data = array([-1, 12, 38,  7, -9, -5])
data[0] => -1
data[5] => -5
data[1] => 12

W =
144,48,151,197,38,172,231,43,252,217,119,241,95
239,183,46,60,43,60,194,218,122,193,59,41,169
64,132,207,252,103,110,77,174,198,85,246,75,29
226,247,247,61,115,85,175,118,81,162,171,151,143
233,107,208,154,59,229,77,164,165,150,169,72,113
236,124,199,186,232,52,222,219,201,242,119,48,54
91,66,200,109,71,63,181,182,137,49,216,83,250
97,145,47,46,32,141,135,70,72,58,243,236,69
209,146,106,90,223,187,125,137,111,152,135,97,203
177,52,154,36,118,153,127,112,38,101,96,228,59
209,58,122,158,142,169,201,149,138,117,128,75,87
244,166,135,80,172,110,140,183,43,128,74,189,152
142,135,225,227,191,167,90,230,66,239,104,241,104
36,145,125,73,229,140,127,193,224,57,49,127,188
W[0,0] -> 144
W[6,9] -> 49
W[1,7] -> 218
W[9,2] -> 154
W[13,5] -> 140
W[0,2] -> 151
W[2,1] -> 132
W[6,3] -> 109
W[11,8] -> 43
W[11,7] -> 183
W[10,11] -> 75
W[0] -> [144, 48, 151, 197, 38, 172, 231, 43, 252, 217, 119, 241, 95]
W[3,5] -> 85
W[3,0] -> 226
W[13,11] -> 127
W[:, 10] -> [119, 59, 246, 171, 169, 119, 216, 243, 135, 96, 128, 74, 104, 49]
W[1,10] -> 59
W[3,7] -> 118
W[1,9] -> 193
W[3,1] -> 247
W[12,6] -> 90
W[7,6] -> 135
W[:, 11] -> [241, 41, 75, 151, 72, 48, 83, 236, 97, 228, 75, 189, 241, 127]
W[:, 5] -> [172, 60, 110, 85, 229, 52, 63, 141, 187, 153, 169, 110, 167, 140]
W[9,9] -> 101
W[11,1] -> 166
W[1] -> [239, 183, 46, 60, 43, 60, 194, 218, 122, 193, 59, 41, 169]
W[5] -> [236, 124, 199, 186, 232, 52, 222, 219, 201, 242, 119, 48, 54]
W[7,4] -> 32
W[0,12] -> 95
W[3,4] -> 115
W[7,8] -> 72
W[9,10] -> 96
W[12,12] -> 104
W[1,1] -> 183

m =
[[ 106.03   97.43 -104.50   15.46]
 [ -15.21  158.53  -27.75   17.24]
 [ 182.42  -47.39  -13.22   54.00]
 [ -39.37  -96.81   36.38   17.80]
 [  61.58  -21.85  -26.97   44.59]
 [  61.54  -26.75  126.96   73.00]
 [  71.76   -3.56   71.00  -11.77]
 [-238.29  130.02  -21.25   -0.43]]
m[0][0] => 106.03
m[2][2] => -13.22
m[6][3] => -11.77
m[1][2] => -27.75
m[3] => [-39.37, -96.81, 36.38, 17.80]
m[1][0] => -15.21
m[3][0] => -39.37
m[6][1] => -3.56
m[5][2] => 126.96
m[7][2] => -21.25
m[:, 3] => [15.46, 17.24, 54.00, 17.80, 44.59, 73.00, -11.77, -0.43]
m[:, 1] => [97.43, 158.53, -47.39, -96.81, -21.85, -26.75, -3.56, 130.02]
m[:, 2] => [-104.50, -27.75, -13.22, 36.38, -26.97, 126.96, 71.00, -21.25]
m[2][3] => 54.00
m[7][3] => -0.43
m[6] => [71.76, -3.56, 71.00, -11.77]
m[6][2] => 71.00
m[3][2] => 36.38
m[6][0] => 71.76
m[7][0] => -238.29
m[0][3] => 15.46

a =
array([[ 115.85,    3.24,  210.94,  -76.78, -125.25,  118.57],
       [  29.95,   30.58, -114.22,   41.02,  -36.50,  -63.49],
       [ -91.23,  145.88,   95.73,   23.15,  -49.80,   90.49],
       [ 117.76,   10.24,  195.71,  -15.87,   46.15,  229.18],
       [ -66.38, -167.38, -139.57,   47.92, -129.67, -104.17],
       [ 214.36, -185.93,   48.11,  -38.64,   98.04,  163.31],
       [-139.40,   10.17,  216.06,  -69.07,   86.19, -127.78]])
a[-7,0] => 115.85
a[2,4] => -49.80
a[3,2] => 195.71
a[5,-2] => 98.04
a[-3,2] => -139.57
a[3,-1] => 229.18
a[6,-4] => 216.06
a[-5,-5] => 145.88
a[3,-6] => 117.76
a[5,0] => 214.36
a[0,-4] => 210.94
a[2] => [-91.23, 145.88, 95.73, 23.15, -49.80, 90.49]
a[-7,1] => 3.24
a[-5,-4] => 95.73
a[-6,4] => -36.50
a[-4,-5] => 10.24
a[:, -5] => [3.24, 30.58, 145.88, 10.24, -167.38, -185.93, 10.17]
a[:, -4] => [210.94, -114.22, 95.73, 195.71, -139.57, 48.11, 216.06]
a[-5,-1] => 90.49
a[-4,-2] => 46.15
a[1] => [29.95, 30.58, -114.22, 41.02, -36.50, -63.49]
a[3,-3] => -15.87
a[-2,5] => 163.31
a[5,3] => -38.64
a[6] => [-139.40, 10.17, 216.06, -69.07, 86.19, -127.78]
a[-3,5] => -104.17
a[:, -2] => [-125.25, -36.50, -49.80, 46.15, -129.67, 98.04, 86.19]
a[:, 3] => [-76.78, 41.02, 23.15, -15.87, 47.92, -38.64, -69.07]
a[-3] => [-66.38, -167.38, -139.57, 47.92, -129.67, -104.17]
a[:, -6] => [115.85, 29.95, -91.23, 117.76, -66.38, 214.36, -139.40]
a[0,3] => -76.78
a[5] => [214.36, -185.93, 48.11, -38.64, 98.04, 163.31]

B = (76, 49, 76, 60, 25, 53, 37, 14, 37, 48, 62, 78, 30, 39, 83)
B[-15] -> 76
B[-3] -> 30
B[-1] -> 83
B[11] -> 78
B[4] -> 25
B[2] -> 76

X = [[-5, 29, -5, 18], [25, -19, 25, 10], [15, -17, 15, -3], [20, 1, 20, 17], [-6, -17, -6, -20], [1, 23, 1, 17], [0, 25, 0, 19], [4, -19, 4, -12], [10, 20, 10, 21], [-10, 26, -10, 21], [-38, 12, -38, -14], [35, -15, 35, 7]]
X[-12, -4] => -5
X[-1, -3] => -15
X[-2, 1] => 12
X[-6] => [0, 25, 0, 19]
X[-10] => [15, -17, 15, -3]
X[:, 1] => [29, -19, -17, 1, -17, 23, 25, -19, 20, 26, 12, -15]
X[8, -3] => 20
X[3, 1] => 1
X[6, 0] => 0
X[-3, 3] => 21
X[-11, 1] => -19
X[9, 1] => 26
X[8, 3] => 21
X[0] => [-5, 29, -5, 18]
X[0, 3] => 18
X[-11, -1] => 10
X[-2, -2] => -38
X[11, 3] => 7
X[-3, -4] => -10
X[8, 2] => 10
X[-12, 2] => -5
X[-6, -1] => 19
X[8] => [10, 20, 10, 21]
X[-2, -4] => -38
X[-9] => [20, 1, 20, 17]
X[-6, 2] => 0
X[:, 2] => [-5, 25, 15, 20, -6, 1, 0, 4, 10, -10, -38, 35]

M =
 0.020   0.254  -0.017   0.089  -0.092
 0.132   0.064   0.105  -0.158   0.174
 0.013   0.253   0.001   0.090  -0.099
 0.114  -0.049   0.084  -0.142   0.186
-0.068  -0.190  -0.017   0.140  -0.038
Indices start at 0.
(0, 0): 0.020
(3, 1): -0.049
(3, 4): 0.186
(4, 0): -0.068
(2, 4): -0.099
(1, 2): 0.105
(1, 3): -0.158
(0, 4): -0.092
(4, 3): 0.140
(2, 2): 0.001
(3, 3): -0.142
(0, 2): -0.017
(0, 1): 0.254
(4, 4): -0.038
(2, 1): 0.253
(1, 4): 0.174

A =
-24,-3,-5,-25,-24,-3,-6,-24,4
-17,47,25,-18,-19,-29,9,-17,-45
6,-22,-25,3,4,-13,11,4,-12
A[-3, -9]: -24
A[0, 7]: -24
A[1, 0]: -17
A[-1, -6]: 3
A[2]: [6, -22, -25, 3, 4, -13, 11, 4, -12]
A[1, -5]: -19
A[-1, 4]: 4
A[1]: [-17, 47, 25, -18, -19, -29, 9, -17, -45]
A[1, 1]: 47
A[-2, -3]: 9
